Stage of each row:
[  34   27  577   -2 -116  278  434 -110   35  -62  508  149  237 -420
 -171  261 -124  148  160   21  201 -117  548 -442 -421  294 -120 -220
  133  -47   50  367  -48   22 -299 -363]  12
[ 141  -94  -54 -567 -358 -161  -87  285  -12  -86  252  265 -233  191
  -85  126 -212 -259  341 -225  197 -567  348   75  267  169  -52   -1
 -185  -58  157  213  471 -137  221 -130]  10
[ 203  142  238  -86  -95  184  168 -298  259 -137  356 -332   15 -279
 -295   46  -12   73  142   48   65  -39  199   58 -270   42   46 -108
  -73 -211  -54  280   58   28 -210 -173]  25
[-143  -88  127  -26  -61   12  150   53  -19  271  -35  223   86  109
  -93  112  -41   12 -105   61  -28 -397   52  291 -250  265 -162  -15
    6   47  -97  170   30 -356   56   28]  15
[  34  133   87  147  217 -238  -67 -153  238   50 -140 -330  130  128
  -72 -168  133  109  -25   76 -198   40 -272  285 -112 -105    6   45
   -7  -41 -178   91 -125 -126  -69  250]  26
[  74  -15   99 -121  -90 -141   78   99 -186  184  249  166   64  154
  135  116 -254  -51 -163  -79  -95 -258   18  -12  -90   83  -35  -96
  -27 -223  -18    1  -10 -159  119 -147]  2
[  45  227  532 -117  -27   68   89 -336  -15   33  471  236  119 -197
 -305  171 -159   67  423  -64   88 -107  221 -277   51  175 -190 -101
  -14  -84  318  341   -5 -139 -208 -364]  8
[-144  155  568  357  449 -324   69 -266  -78  -82   24  123  257  124
 -102  -28  127  108  463   90   39  103  241 -709   72  -55  -23 -154
  275  169  267  590 -189  115 -160   33]  14
[ 127  -33    7   92  -94 -474 -333  156 -170  332  182  170  -77  569
  231  100 -474  -52  106 -287  215 -163 -104  143  148 -123   85   74
   73 -203  172   93  330  146   71   38]  21
[ -17  259  341  316  307 -336 -221  -99  -30  180 -122   29  222  200
  -44 -190 -127   81  103  -78 -108  122 -396  108  152 -256  -24    7
   93   47  133  131 -141 -239 -145  160]  22
[  37  -40 -201 -444 -330  -88 -275  167  -48  202   24  380 -176  541
  -95  165 -302 -141  279 -182  134 -471   84  438  349  216  -47  157
 -231   34   78   -1  517 -255  288   91]  12
[-216  134  452  301  317  -58   80 -224  -31  184 -162  185  331   91
 -157  -28   56  154  142  133  -88   20  -77  -82  -66   85 -156  -64
  129  211   38  246 -221 -289 -147  129]  15
[-144   29  257  154  232 -192   27  -51  -66   71 -152  171  187  252
  -41  -13   39   42  179   80  -32  -93   80 -182   30   59  -46  -64
  108  168   23  271  -57 -130   18  166]  15
[-101 -201 -132   18  -50 -255 -109  332  -48  304 -226  253  190  644
  334  135 -206   95  -97  -63    4 -167   -9  197  -37  223  -37  142
   42  125 -299 -226  164  -24  192  380]  13
[-219  206  538  200  368  -30  162 -236  -12   19 -186  148  247 -182
 -363 -168  210   15  177  170 -159 -121  -79  -76  -17   -1 -192 -164
   75  239  154  452 -294 -533 -146   19]  16
[  72 -164 -120 -351 -189 -215 -170  211    2  132   32  179   59  453
  222  124 -263  -58  145 -159   37 -214   22  142  207  241 -127   97
 -176  -43 -157 -295  256  -29  185  126]  6
[ 188  -33 -230 -166 -126 -295 -213  -20  190   36   76 -280 -180  402
    8    8  -82  -57  121  -79   49 -194   -8  345   36  -31  124  105
 -122 -211 -107   95  319  146  138  163]  26
[  66   99    4 -387 -170 -175  -91   47 -136  100  237  315 -165  243
 -142  117 -171 -165  168 -116  -70 -499  119  103  236  113  -47    8
 -141 -117  211  239  218 -301  251 -158]  8
[ 133   16  205 -174 -144  260  142  265    9 -106  -13   44  194 -202
  -53  -87 -235  -81 -114  -65   41 -107   20  181  -75   -5    3 -180
 -137   48 -201 -141   64 -374  -74    7]  20
[  31  112  340  -76 -117  -47  -29 -148  -52  132  385  307   48  108
 -161  231 -264   61  406 -134  215 -173  272 -173   70  174  -97  -13
   34  -50  281  318  200    0 -105 -218]  11
[  53  118  169  127  191  -83   58 -199  269  -34  -71 -390  165  -61
 -130 -160  152  106  -35  116 -164   67 -182  222 -214  -70   -6  -33
  -26  -54 -216  106 -161 -131 -144  164]  27
[ -50  -39  121 -144   36 -183   53  120  -15  161  -33  147  184  120
   96   -3  -51   -2 -109  -11 -211 -234 -137  139  -32  175 -215   -4
  -72  -15 -151 -130 -127 -342   82   57]  5
[  92  207  275 -200   24 -125  -73 -144 -124 -103  286  237   40  169
 -138   94 -160  -35  447  -85   27  -98  257 -409  328   29   25  -85
  -40  -29  278  282  114  -17   50 -149]  8
[ 215  -94 -229 -234 -159 -390 -292 -109  156   26  171 -297 -341  443
  -55    8 -121 -194  336 -139  208 -286   31  320  173  -70   92   77
 -170 -287   92  246  462  222  147   49]  28
[ 235 -105 -318 -245 -181 -198  -84  162  180  -88   46 -327 -144  345
  116    5  -69  -77  -48  -48    4 -211  115  266  -68  -14  213   40
 -133 -202 -295  -10  305  169  208  201]  26
[ 116 -114  108  -13  -84 -121   -9 -248  227  121  210 -333  -74   16
 -112   18  -80  -40  170  -42  202 -129  -46  327 -200   57 -121  -30
  -94 -261  -19  172  165   73 -162  -78]  29
[ 136   52  127 -405 -137   95   50  -31  -39 -154  233  138   54   59
  -81  104 -155  -81  269  -42    7 -153  280 -216  197  172  -25 -112
 -186  -51    4    2  139  -96   95 -119]  6
[ -74  134  398  177  290 -324  -42   55 -113   36 -148  136  136   23
 -104 -230  -15 -107  117  -39  -63 -149 -189  -44  144 -211  -80 -137
   88  117  203  344 -135 -385  -67   51]  19
[-217   74   69  227  261   11   99  104 -143  233 -435  222  390  396
  106  -27   18  168 -322  204 -348  -13 -160  111 -132   90   41  -14
   73  254 -350 -127 -245 -391  166  414]  15
[   1   27  275   52  213 -578  -79  -23 -156   88  174  126   56  243
  131  -21  -71  -77  211 -110  -57 -163  -18 -350  164  -70 -107  -76
  105 -140  247  295  -90    9   52  -93]  3
[ -34  241  373  -76  157   -2  195 -131 -103   -8  147  194  199 -141
 -186   -2   41   29    4   86 -290 -177   45 -206  -19   69  -96 -148
   -1   -3   76  235 -270 -413   10 -154]  7
[ 119  -77  -46   -5   68 -215 -147  -99  193  -24 -105 -366   29  293
   41 -123  -27  -41  164   -9   64   64 -130  222   46  -78   37   -2
 -118  -93 -174  -38  134  103  -13  244]  29
[-142   -2  250  221  171  -45  156    6 -109  175 -107  170  276  185
   44   50  -38  112  -91  113  -78  -75   59 -102 -204  109  -27  -92
  133  108 -129  138 -135 -161    3  139]  16
[ 193 -152 -196 -212  -92 -402 -104  172  266 -134   23 -376 -172  239
   81  -88   49 -133  103  -87   60 -268   76  223  -33  -49   79   43
  -88 -168 -175  143  266  162  122  180]  26
[ -29   17  199   97   81  -82  -13  214  -98  143 -192  154  231  144
   78 -104 -194  -13 -126  -46  -46  -79 -184  173   -8  -51  -33  -78
   11  102 -121  -78  -38 -339  -10  170]  19
[ 121   98  265   89   92    8   76  183  -37 -109  -28  -41  274  -35
   83 -124 -178   26 -100  -39  -37   99  -20 -107  -62 -155  115 -167
   31   29 -165  -46  -77 -135  -94   98]  21
[ -69 -180 -107  -37    4 -251 -189  222  -56  165 -279  193  103  643
  208   45 -170  -28  142  -54   97 -140   25  118  171  130    4   74
  -27  157 -172 -110  257   -1  197  371]  16
[ 196 -103 -396 -346 -286 -116 -156  124  230   72  -13 -272 -210  358
   -3    9 -100 -100  -87  -60  -17 -344  -70  676  -45   65   97  131
 -250 -196 -297  -99  369  -73  229  208]  26
[ 132   24  107  154   87 -323 -101 -189  233   43  161 -348   47  213
   40    6  -29  125  181  -35   84   73   -1   24 -138  -51   47   49
   68 -187  -63  184   74  306 -136  102]  26
[ 157   39  152 -429 -301  376  156  167  -38 -155  127  137  -60 -275
 -306  -27 -225 -253   41  -63  112 -394  188  267   36   52    1 -223
 -255   -8    4  106  249 -503   34 -193]  19
[ 153  241  -33  -27  -45   79  -77 -269   84  102  141 -178   -7  206
 -187   47 -122  100  -28   53 -128  -23  -79  309  -74  -47  180   32
 -104 -181  -95   92   94  -81   40   60]  25
[ -15   59   12 -357  -44  120  -22    2  -41 -176 -167  190  -53  203
 -302  -43   17 -199  332   63   11 -315  227   55  324   87   42  -98
 -212  204   39  221  253 -356  219  116]  15
[ 110  -16  -59   -1  151 -433 -242  295  112 -116 -297 -190  117  399
  219 -240  -47  -52   70 -104  -60   42 -186   96  223 -219  114   32
  -34   77 -214 -115   91    8   90  421]  23
[ 129  -52 -123   49    3 -427 -203  -30  196  142   51 -295  -62  422
  122    6  -64   47   60  -72   31  -94 -101  269  -78  -44   72  129
   10 -207 -124   91  183  227   41  205]  26

Levels:
[ 286  240  -13  171  303   27  296   68   89  130   28   47  102   -4
   -1  -39  219  246  134  535 -615  -95  -95  138   72  -52  145  -13
  -81  -68   55 -141   76 -176  -94   37]  16
[  64   98 -111 -205 -351  325  369  110  -98  -96 -221  -47 -139  152
 -137  180   75 -105   83  -79 -223   62  105 -353  -80  238 -109  160
  251  -19   32  -53  320 -249  -52  -50]  2
[-100   39  199  105  235 -394 -160  -91  165  -41   28   28 -203 -251
   54   10   15 -115  -59 -138  -24  376 -105  438  335  327   23  -26
 -189  -20  -61 -154  -64 -227   62  -81]  22
[-252 -224  167    7  442 -370 -108  -45  -47 -276   26 -110   63 -105
   -8  251  140  -52  141 -281 -322  151  121  361  112  276  171  102
   -1  148  -75   28   95  140   95 -157]  24
[ 215   87 -140 -126 -128  281  359   65 -135   31 -132 -128  -99  196
 -101  121   95   85   35  242 -234  -45  -36 -183 -223  -19  -38  146
  113 -189  169 -159  222 -209 -246  100]  6
[  49  193  -28   45  136  217  348 -102   42  122   26   28   82  315
 -108   67  147  198  -24  367 -443   49   97   29  -81  216  105    8
   11  -17   -1  -62  390 -259 -185   32]  20
[  14   -1  250  -77   84 -236 -258   23   48 -239 -125  -45 -358 -508
  182   76  -15 -127  -43 -235   10  200 -130  382  298   93 -197  133
 -200 -254   59 -205 -272 -302  -32 -147]  5
[ 225  189  -98 -132   42  334  293  -66  -96   25  -89  -69  -59  186
    6   96  114  179  -93  425 -352 -140   80  -33 -160  -31  -79   57
  -58 -220  129 -103  171 -205 -304   98]  12
[ 208  145  -76 -186    6  357  280  -64 -133  -27 -113  -89  -91  182
   27  110  104  118 -120  337 -316 -171  124  -64 -165  -21 -127   87
  -21 -236  141  -63  167 -188 -310   65]  11
[ 205  158    7 -107  -58 -117   88 -147   27   88  -61   32 -384 -101
  118  -87   54 -201 -209  234  -58   84    0  160  335  125 -265 -136
 -106  -69   82  -47 -190 -212  -74   -4]  15
[ -94 -214   28   73  451 -475  -44   12  -17 -144  127 -128  152    0
   -2  168  134   -1  116 -166 -312   78   20  260  105  187  279   -1
   14  201  -69   42   68  336  226  -25]  21
[ 264  341 -102  130  204   19   79    7  217  174  133  102   23  -83
    3  -21   34  505   19  612 -433   96 -235  222  125  -64  140   -9
 -332 -131   48 -358   80 -218  -66  165]  16
[ 144  140 -164 -203 -354  339  342   85  -79  -30 -177  -61 -165  188
 -111  130   11  -54  -32    4 -115   55   41 -343 -112  176 -104  132
  166 -117   72 -109  302 -232  -93   51]  4
[  65   65   91 -161 -226 -263 -132   75  110 -184 -111  111 -455 -526
  113   17  -37 -231   38 -208  -78  245  -79  132  592  203 -279   56
  -58   51    3 -132 -253 -185  230 -201]  3
[ 325  121  -23  -98  -79 -244  -20   61   59  -29  -82  -30 -361 -260
  215 -134  -50 -344 -270 -104  142   35 -121   30  360   90 -193 -102
  -99 -176   64  -47 -291  -23  145   68]  11
[ 308  116  -38  -73  -45 -265    5   28   40   12  -76  -45 -332 -200
  183 -127  -23 -329 -248  -48  127   55 -119   47  319   89 -163 -132
  -96 -144   59  -48 -276  -16  120   87]  13
[ 385  239 -194 -112 -256  289  378  143  -15   61 -143  -81 -125  212
   28  -67  -20 -179 -252   28   18  -84  -34 -402  -98  114  -50   11
  116 -269   81  -44  201 -136  -33  195]  9
[ 289  159  -96  -53  -69 -327   -4  -14  126   87   20   44 -328 -194
  150 -148  -39 -221 -222   83   48  128 -133   76  458  128 -137 -190
 -134    5   26  -72 -248   24  212   91]  15
[  95   35  140   46  252 -340 -142 -110   48    8  -11 -103 -240 -189
  158  -24   40 -127 -198   12   74  169 -142  406  178   98  -62  -85
 -231 -211   49 -131 -231 -178  -74   44]  16
[  89   50 -109 -168 -148  310  338   64 -152  -61 -161 -106  -78  164
 -146  218  120  112  145  168 -338  -11   44 -181 -204   49  -45  202
  154  -96  123 -138  284 -219 -219    1]  4
[ 223    5   -4   91  317 -387   35  158   74 -102   51  -63   89 -120
  171  -49   94 -186  -67 -165 -235 -105  -37   54  248  118  179 -110
   -6   36  -76  100 -101  302  346   33]  16
[ 121  141  -50 -229 -156  -32 -124  -23  110 -121   32  133 -333 -352
   95   79  -85  216  -22  196 -267  135  -53  151  444   40 -225   94
 -231    1   67 -234  -90 -116   80  -66]  6
[ 254  340  -93  133  216   24   79   -1  216  173  139  106   32  -79
    6  -15   41  518   24  620 -455   97 -226  231  122  -60  146   -7
 -335 -125   46 -356   94 -226  -73  157]  16
[ 116  -36  221 -133  141  -92  -34    2  -79 -241 -160  -84 -273 -295
  222   36  101 -255 -104 -140 -153  -86   68  231  209   53 -229   84
  -40 -228   91   27 -220 -159  -94 -163]  8
[  89   76  -86 -127 -147  292  312   94 -114  -60 -166 -104  -70  127
 -138  201   99   99  135  104 -287   33    1 -176 -200   71  -20  204
  133 -132  105 -168  279 -261 -189   13]  4
[ 302  103  -54  -73  -50 -278   12   24   38   16  -69  -55 -326 -175
  174 -123  -25 -348 -256  -70  147   58 -114   32  314  106 -148 -143
  -79 -129   53  -33 -266   10  137   95]  13
[  54  175  -51   19  136  218  335 -125   19  127   37   11   74  332
 -107   86  150  234  -29  413 -445   32  101   32  -98  182   92    4
   -3  -12   17  -65  381 -226 -202   47]  19
[ 129 -181   -3 -122  225 -329 -132  173  -68 -316    2 -163  -19 -243
  178  133   22  -88    0 -313 -175 -122  -29   79  154   -9   71   98
  -16  -40   26   21 -143  365  254  -10]  7
[   8 -106   16  150  422 -492  -12  121   93 -118  138  -61  189  -61
   36   60  104  -53   88 -219 -312   70  -42  167  211  225  334  -38
   18  195 -124   47   63  339  375   -7]  21
[  62  127   41 -179  -47  356  214   16  -64 -164 -142   11 -101  -25
  -12  182  109  168   80  183 -478  -65  136  -15  -12   70 -135  213
   20 -137   79 -104  214 -305 -210 -123]  5
[ 329  144 -258 -193 -282  309  411   82 -114   63 -132 -129 -137  320
  -38   23    4 -115 -200  108  -23  -99   15 -414 -179   72  -75   37
  161 -194  132  -37  245  -65 -108  203]  8
[ 475  397 -326  119 -138  172  428  183  144  303   -5  -33   53  309
  -74 -143  -24   54 -188  290  -27   43 -247 -375 -136   90  207 -105
   -7 -215   30 -207  273 -122   57  385]  15
[ 392  333 -218  -11 -172  264  400  114   50  154 -109  -71  -29  304
   11  -98  -13 -151 -305   85   43  -40  -54 -386 -138  173   49  -87
   52 -271   16  -52  249 -150   -9  273]  14
[ 302  278 -200   86 -124  168  488   72   79  249  -38  -46   37  450
  -80 -122   45 -176 -248   99  -14   45  -40 -366 -123  293  145 -136
  152 -108  -21    4  366 -140   32  239]  18
[ 108  202   87  252  360  -30  305   30  153  136   69  120  133   -3
 -100  -11  253  264  262  489 -722   64  -60  246  150  107  208   27
  -33   74   -6 -146  201 -272  -79  -82]  21
[ 258  140 -247   15   18  181  449  -21 -102  243  -31 -172   43  472
 -146   48  130  103  -77  409 -161  -23  -67 -179 -342   26  133  -45
   78 -144  122 -121  294 -104 -236  281]  16
[  -4 -105 -193 -274  122 -134 -146  -88  -90 -242   99 -193   44  191
  135  231 -104   47 -339 -251   40  -52  169  -43  -52  174   72  -40
 -125   -2  -58   79  144  468  203  181]  15
[ -76  119    6   -4  119  206  328 -138   -6   56  -15   24   31  282
 -168  146  165  163   63  297 -460  126  157   76  -73  279   66   63
   52   54   -3  -63  413 -283 -224  -49]  22
[  -6  103  103 -202 -250  -97  -57    8   89 -173 -118  176 -447 -484
   44   95   28  -50  160   14 -315  242    3  165  571  188 -335  111
  -56  121   21 -164 -158 -321   96 -286]  2
[-242 -195   -2 -391  -24  -50 -309  -18 -106 -520  -31 -138  -84 -147
  108  413 -120   77  -91 -535  -68   82  210   42   60  237  -73  218
  -88   11  -73   -9  139  235  192  -99]  3
[ 302  154  -27  -32    4 -224   17   24   66   39  -61  -30 -290 -197
  162 -117   -3 -225 -215   44   56   63 -144   90  281   68 -125 -115
 -133 -167   63  -97 -239  -79   70   93]  13
[ 234   42   27 -135 -132 -266  -62   72   48  -99  -88    1 -415 -363
  179  -79  -41 -305 -140 -147   55   90 -116   81  439   96 -234  -11
  -54  -99   75  -73 -288  -62  154  -47]  7
[-107  -39  409  -24  124 -166  -96   98    7 -347 -247    4 -263 -548
  131  144  181 -249  214 -333 -320  132   25  342  324  199 -198  200
   19 -102   -8  -62 -195 -429  -19 -398]  1
[ 332  313 -215   15 -145  236  400   56   57  200  -68  -77  -11  382
  -27  -86   -9 -114 -312  114   55   20  -54 -339 -169  216   85 -106
   47 -232    5  -62  303 -166  -32  286]  16
[ 414  304 -254  -82 -235  278  387  117   12  123 -121  -79  -84  285
   21  -87  -34 -155 -309   82   60  -65  -48 -416 -126  133   -4  -62
   60 -268   49  -62  219 -106  -14  274]  12

Levels:
[-153  174  -89  316 -291  -58 -497  116  -96 -342 -143  155  389 -267
 -170 -263   50 -224   -4   60 -464  307  -63  188    5  258  135  173
 -312  -37  216  158 -343  569  -11  168]  2
[  93   92 -297  -34  -20  -81  104 -176 -140  104  -95   58  -36  145
  208  -45  160  138  455 -202   61   14   -2  -95  254    9 -131   98
  -61 -228  174   81 -320  -85 -217 -231]  28
[ 212 -389  217   42  289  291  347  328  128  -49  -24 -139 -254   77
  165    8 -189 -208   23  -68  280  -38 -145  -74   42  -91   16 -109
  220  136 -180  209  242 -569  170  -62]  15
[ 316   87 -133  133  150   91  219   62 -221   71  182  178 -195 -273
  442  203  309  213  -33 -510  394  -63 -162 -150  283  193 -406 -252
  239 -158  -73   -2 -116 -250   15 -232]  25
[ -82   92 -151  171 -188  -53 -116  -85  106  -73 -232 -132   33   61
  244 -118  146  137  235   52  -86  151  -53  -51  194 -131  -12  -52
    9    8  206   65 -263   48 -320   -8]  28
[ 142 -374  234  139  268  307  299  347  117  -68  -81 -105 -265   34
  156   13 -146 -270  -22  -31  242  -35 -129  -36   42  -91   54 -191
  205  138 -159  219  285 -600  223  -49]  16
[  81  201 -124  189   55 -181 -219  124 -203  -97 -138  188  113 -190
  -63   -7  143  -63  115  -88  -63  101 -291   50  175   60   89   64
 -132  -85  -18  147 -115  123  -28  -33]  9
[-429  -56  -55   -3 -310   59 -225  -15   21  -92   29  332 -318  193
 -154  -63 -154  -42   67  -22 -207  210  241  -68 -132 -145   86   72
 -486 -205  145  186 -359  127  -66  333]  6
[ 101 -381  121   73   49  442  311  286  163 -152   58 -133 -187   18
  209 -140 -176 -293  -54   41  105   44  -34  -94   27   51  -19  -59
  118  189  -49  190   83 -283  208   -9]  27
[-219  314 -153  366 -216  -83 -395  177 -150 -118 -317  152   94 -370
 -112  -89  106 -268  -70   85 -323  236 -188   60  190  148  213  -30
 -287   11  169  155 -151  329   87  116]  30
[ 381   58  -41  144  243   43  245   81 -204   87  157  174 -178 -237
  422  293  297  261   47 -572  483  -78 -168 -108  249  143 -401 -315
  327 -183 -114   45  -57 -406    0 -228]  14
[ 286  105 -233 -334   -1 -185  -15  -52 -104  -20  318  149  -10   48
   61  -32  -58  344  199 -321  131   97 -234 -198   99   14 -249  405
 -136 -147 -115   38 -445  349 -314    1]  6
[ 260  103 -232 -307   19 -195    8  -63 -124   21  256  156  -38   86
   56  -11  -43  319  258 -315  143   72 -204 -180  112  -11 -220  358
 -132 -181  -93   58 -410  245 -298  -27]  7
[   5  275 -237  171  -27 -120 -214  138 -254  -42 -129  212    2 -291
  -34  -42  143 -135  -21  -61 -115  110 -312  -37  251  126   71   87
 -229  -52   10   94 -135  243   52  -42]  29
[   7 -116 -202   67 -247   97  -42 -241  -38 -228   12   54  355  227
  148 -308  130   26  531 -102 -247  152  307  133    7  214 -146  212
 -118 -268  379  139 -561  202 -225 -129]  1
[ 145  257 -154 -161   14 -320 -176   75   67   49   28  -83 -215  -96
  185   37  -21  432 -118 -145  174  120 -504 -295  239 -282 -131  161
  -10  113 -211  -85 -186  247 -450  124]  25
[-151  -52  203   55 -298  115   68  -49  310  155  -56 -167 -266   71
  273  176 -230  336  181 -450  188  251  443 -124  -54  -38 -279 -339
  145 -139  321  186 -350 -307 -250  322]  11
[  63 -522  169   68 -158  576  169  252  206 -451  259  -63  150   49
   81 -361 -255 -385  -16   92 -157  177  181   61 -206  264  -50  149
   -3  142   70  252 -185  105  219  112]  2
[ -75  -68 -111  118 -353   48 -242 -141  157 -357    1  -87  360  129
  158 -347   61  108  266   67 -317  264  135   88  -34   55  -85  191
  -93  -37  295   80 -529  423 -365   89]  1
[ 296  242 -159 -318  129 -381 -116   83  -44   69  202   62 -205  -57
   72  116  -77  484  -34 -284  278   82 -549 -301  190 -243 -173  286
  -44    6 -327  -34 -226  252 -415  106]  11
[-158  322  -80  407   -3 -234 -376  185 -156    9 -470   90  -18 -303
  -67   29  147 -171  -52   -1 -172  145 -277   70  249  -21  220 -143
 -165  -21   88  119   40   -8   13   40]  24
[ 126 -374  223  145  274  304  311  334  121  -39 -116 -136 -290   50
  183    3 -140 -265  -14  -41  240  -43 -112  -44   58  -98   51 -198
  211  135 -138  200  293 -636  206  -70]  19
[-499 -101   18   -5 -485  125 -249  -64  193 -118   26  172 -239  231
  -96 -130 -266   22   94  -35 -280  319  431  -55 -222 -100   25   54
 -436 -167  297  191 -489  208 -165  453]  4
[  24  -36 -135  158  -15  -29   49 -157  -63  -23 -210   46  107  230
  156  -56  198   47  579 -105   -4   38  130   85  139  -27  -17  -46
    7 -248  257  195 -255 -258 -187 -193]  9
[ -12  118 -230  129   84  -15  -14   59 -272   21   23  363 -335 -110
  154  102  266   11  -57 -188  130  -41 -218 -131  235  -39  -85  -96
 -153 -166 -100   26  -71 -120   39 -115]  26
[ 135   82 -160 -241 -252 -145 -290  -16  122 -291  335  -18  175  -16
   97 -247 -110  377  -58  -83 -118  267 -262 -163   -5  -26 -223  464
 -152   67  -73  -47 -557  759 -481  232]  1
[  86   76 -180   88  169 -172  109 -140 -144  202 -297   18 -136  179
  226   71  214  141  476 -251  172  -71  -36  -33  281 -129  -66  -87
   47 -259  132   94 -105 -461 -210 -292]  22
[ 380 -200  155  -52  339  168  273  435  -79   19   40  -25  -78 -178
  -76   18 -306 -327    2 -244  224    9 -267  -47   76  212   19  126
   89   78 -214  271  193 -296  343  -74]  12
[  77  265  -86  248  258 -303 -192  178 -248  103 -333  156 -125 -213
   -3  154  194  -23   37 -176   98  -10 -416   10  292  -99  117 -107
  -48  -97 -109   86  122 -238  -21 -121]  17
[ 215 -494  139 -112   10  457  309  244  185 -297  292  -84   15  137
   91 -248 -298 -252   76   18   44   96   28  -53 -131  131  -68  208
   53  140  -74  247 -111  -37  151   43]  6
[ 249   94 -259 -384  -91 -178  -89  -68  -78 -101  386  151   51   60
   32 -131 -101  350  150 -281   30  143 -218 -197   51   36 -260  520
 -211 -131 -108    5 -538  545 -360   57]  3
[-379 -113  121  -14 -498  164 -114  -91  316  -23   17  -20 -214  202
   61  -38 -315  176  171 -213 -123  346  537  -88 -199  -50 -126  -88
 -195 -153  375  212 -516   48 -237  457]  6
[  55  184 -141  189  -41 -142 -266   93 -180 -172  -96  185  214 -185
  -80  -90  125  -77  135  -52 -164  151 -226   84  130  128   72  135
 -180  -86   49  151 -220  271  -46   -6]  7
[  -2   46 -251  150 -118   18   75 -196  -58   19 -224  -19   88  148
  257 -105  232   45  520  -87  -45   55  138   12  227   44  -74  -40
   -2 -199  330  131 -324 -137 -196 -233]  29
[-100   74 -192  151 -286   24 -103 -119  119 -137 -168 -111  103   78
  246 -182  145  104  293  116 -153  181   10  -41  171  -71   -9   -5
  -32   14  259   88 -366  176 -310    7]  31
[-475  -80  -13  -33 -446   96 -251  -51  143 -110   34  222 -263  218
 -132 -120 -251    8   78  -34 -267  295  372  -66 -199 -110   42   87
 -472 -179  246  187 -463  218 -146  429]  4
[ 121  -60  172   93 -223  202  214  -42  231   97  100 -179  -83  -75
  445  190  -78  380  203 -602  311  202  389 -101   13  187 -469 -374
  362 -140  295  163 -374 -293 -199  147]  10
[ -32  -64 -148  153 -190   42  -49 -189   -7 -171 -116   33  263  217
  128 -203  155   16  545  -44 -179  134  228  127   46   75  -42   64
  -73 -222  342  190 -427   31 -220 -108]  5
[ 236  -34 -181   50  -70  186   41    6 -221 -257  410  339  111 -174
  225  -60  231   83   29 -330   71   61  -34  -25   59  331 -347   86
  -21 -194  -12   58 -398  260   17 -109]  3
[ -37  -44 -114  218 -113    7  -31 -150   -6 -117 -215   17  189  200
  145 -119  194   17  531  -27 -105  100  163  122   97   -3    9  -45
  -14 -197  302  200 -302 -133 -202 -126]  8
[ 182  -76  136   50 -245  242  221  -46  207   21  215 -142   -3  -99
  446  130  -69  376  188 -592  287  208  369  -98   -7  262 -512 -285
  347 -136  274  147 -446 -144 -189  138]  8
[  18  255 -264  145  -95  -73 -189   92 -216  -91  -73  193   59 -266
   10  -85  154 -105   35  -27 -139  125 -271  -43  238  151   40  115
 -209  -39   41   97 -226  324    9  -49]  31
[ 273   -9  146  145   29  123  294    6   98  195   45 -145 -169 -164
  538  307   81  408  156 -697  494   64  184 -118  156  154 -507 -472
  495 -159  149   97 -182 -533 -154  -42]  15
[ 190  275 -147 -204  108 -376 -150   86   10  130   32  -47 -292  -95
  171  113  -37  466 -126 -242  255   77 -544 -313  258 -304 -143  155
   -7   66 -269  -93 -133  144 -432   94]  23
